Below are the code and all the weights of a small trained network. Each question names an input and a class and asks about switching units off, where a switched-off unit gives its printed mean instead of its output.

import numpy as np


def w(rows, s, z=0):
    codes = np.array(rows[::2]) - 128.0
    scale = np.full(codes.shape[1], s)
    scale[-1] = z or s
    return codes * scale


def norm(h):
    return h / np.sqrt((h * h).mean(-1, keepdims=True) + 1e-5)


def f(y):
    return y / 2 * (1 + np.tanh(0.7978845608 * (y + 0.044715 * y**3)))


def log_softmax(a):
    a = a - a.max(-1, keepdims=True)
    return a - np.log(np.exp(a).sum(-1, keepdims=True))


def net(x, mask):
    res = np.array(x, float).reshape(1, 2) / 4 @ E
    u = 0
    for l in range(4):
        y = f(norm(res) @ A[l][:, :-1].T + A[l][:, -1])
        res = res + np.where(mask[u : u + 9], y, B[l][:, -1]) @ B[l][:, :-1]
        u += 9
    return log_softmax(norm(res)[-1] @ U[:, :-1].T + U[:, -1])


A, B = {}, {}
E = w([
[218,21,155,2],'x0',
[116,103,212,238],'x1',
],0.0092)
A[0] = w([
[87,89,68,110,76],'L0N1',
[77,127,145,34,168],'L0N2',
[80,196,62,145,73],'L0N3',
[153,125,64,130,43],'L0N4',
[114,212,152,105,104],'L0N5',
[178,87,83,17,5],'L0N6',
[101,108,74,111,46],'L0N7',
[187,89,2,171,64],'L0N8',
[44,165,245,30,155],'L0N9',
],0.0074,0.003)
B[0] = w([
[117,141,179,103,124],'L0N1',
[242,149,138,97,194],'L0N2',
[130,51,105,202,196],'L0N3',
[69,152,221,86,113],'L0N4',
[115,90,125,152,138],'L0N5',
[70,85,64,254,255],'L0N6',
[68,139,213,87,115],'L0N7',
[81,155,219,88,120],'L0N8',
[166,145,124,153,149],'L0N9',
],0.0095,0.0036)
A[1] = w([
[207,166,110,178,115],'L1N1',
[149,136,170,74,15],'L1N2',
[113,182,55,114,255],'L1N3',
[114,60,111,166,119],'L1N4',
[79,120,133,125,67],'L1N5',
[82,151,117,135,78],'L1N6',
[157,174,254,149,50],'L1N7',
[163,150,116,152,127],'L1N8',
[106,108,125,127,56],'L1N9',
],0.016,0.0013)
B[1] = w([
[116,175,177,129,203],'L1N1',
[141,174,178,157,134],'L1N2',
[162,160,60,51,240],'L1N3',
[133,154,182,113,255],'L1N4',
[146,138,139,132,129],'L1N5',
[193,150,143,135,169],'L1N6',
[1,44,75,68,184],'L1N7',
[125,145,148,123,157],'L1N8',
[119,112,144,115,127],'L1N9',
],0.016,0.0058)
A[2] = w([
[125,150,169,90,145],'L2N1',
[174,14,170,160,70],'L2N2',
[4,177,111,94,90],'L2N3',
[46,151,118,129,68],'L2N4',
[133,146,144,115,91],'L2N5',
[138,155,205,69,86],'L2N6',
[10,78,178,119,5],'L2N7',
[142,98,183,188,154],'L2N8',
[109,122,220,34,68],'L2N9',
],0.012,0.0021)
B[2] = w([
[130,140,167,119,169],'L2N1',
[152,64,114,210,224],'L2N2',
[221,104,167,169,212],'L2N3',
[203,89,124,155,168],'L2N4',
[115,128,140,123,133],'L2N5',
[134,152,195,126,197],'L2N6',
[58,130,91,48,253],'L2N7',
[115,103,61,8,207],'L2N8',
[139,200,130,175,243],'L2N9',
],0.016,0.0044)
A[3] = w([
[250,28,168,199,5],'L3N1',
[107,116,80,86,158],'L3N2',
[206,86,178,114,29],'L3N3',
[19,41,159,132,169],'L3N4',
[187,122,156,132,147],'L3N5',
[134,162,113,196,51],'L3N6',
[81,172,115,107,119],'L3N7',
[154,209,57,238,201],'L3N8',
[101,133,180,190,161],'L3N9',
],0.015,0.0018)
B[3] = w([
[13,56,123,185,255],'L3N1',
[215,123,130,145,207],'L3N2',
[77,109,132,166,185],'L3N3',
[255,156,45,79,249],'L3N4',
[101,99,152,124,174],'L3N5',
[56,150,74,129,162],'L3N6',
[132,95,142,166,175],'L3N7',
[56,26,188,161,250],'L3N8',
[185,124,116,94,168],'L3N9',
],0.017,0.0066)
U = w([
[209,115,68,75,194],'0',
[26,36,136,186,198],'1',
[117,206,249,103,137],'2',
[73,176,116,140,2],'3',
],0.016,0.0065)

Each question gives the input, the list of numbers given to net, and the class t.
The units are the neurons (one row each of A and B). Each row of codes is followed by its name. A weight is (code - 128) times the scale printed after its matrix; where a second scale follows, it is the last column's (A, B and U).
mask holds one flag per neuron, layer by layer. A switched-off neuron (its flag False) gives its mean, the last column of its row in B, instead of its output. The means were averaged over made-up inputs and are rounded, as every weight is.
A unit's drop is (log p(t) with every unit on - log p(t) with that unit switched off) / (log p(t) with every unit on - log p(t) with every unit switched off).
unit that matters most: the unit with the biggest drop
k most important neurons: the k neurons with the biggest drops, biggest first
k most important neurons of layer l: the k neurons of layer l with the biggest drops, biggest first
drop of u: that unit's drop, to one decimal
input [8,-7], class 1: 2 most important neurons => (L1N3 L2N7)
input [5,-4], class 1: 4 most important neurons => (L1N3 L2N7 L1N7 L2N8)
input [-1,-3], class 2: unit that matters most => L0N3
input [4,-2], class 1: 2 most important neurons => (L1N3 L0N6)
input [-7,-8], class 0: 2 most important neurons => (L1N3 L0N6)
input [-5,-5], class 0: 2 most important neurons => (L1N3 L0N6)
input [-1,-1], class 2: 2 most important neurons => (L1N4 L0N6)
input [-2,-1], class 2: 3 most important neurons => (L1N4 L0N6 L0N3)
input [-2,3], class 2: 2 most important neurons of layer 3 => (L3N1 L3N4)
input [0,5], class 0: 2 most important neurons => (L2N7 L1N7)
input [-2,-3], class 2: 3 most important neurons => (L0N3 L0N5 L1N4)
input [-6,6], class 0: 2 most important neurons => (L1N3 L2N9)
input [-1,0], class 2: 2 most important neurons => (L1N4 L0N6)
input [2,-3], class 2: most important neuron => (L1N7)
input [1,3], class 2: 2 most important neurons of layer 1 => (L1N1 L1N4)
input [-4,-6], class 0: drop of L1N3 => 3.8
input [3,-2], class 2: drop of L2N6 => 0.1
input [-2,8], class 0: drop of L2N7 => 0.4
input [-2,6], class 0: drop of L2N7 => 1.0
input [2,6], class 0: most important neuron => (L2N7)
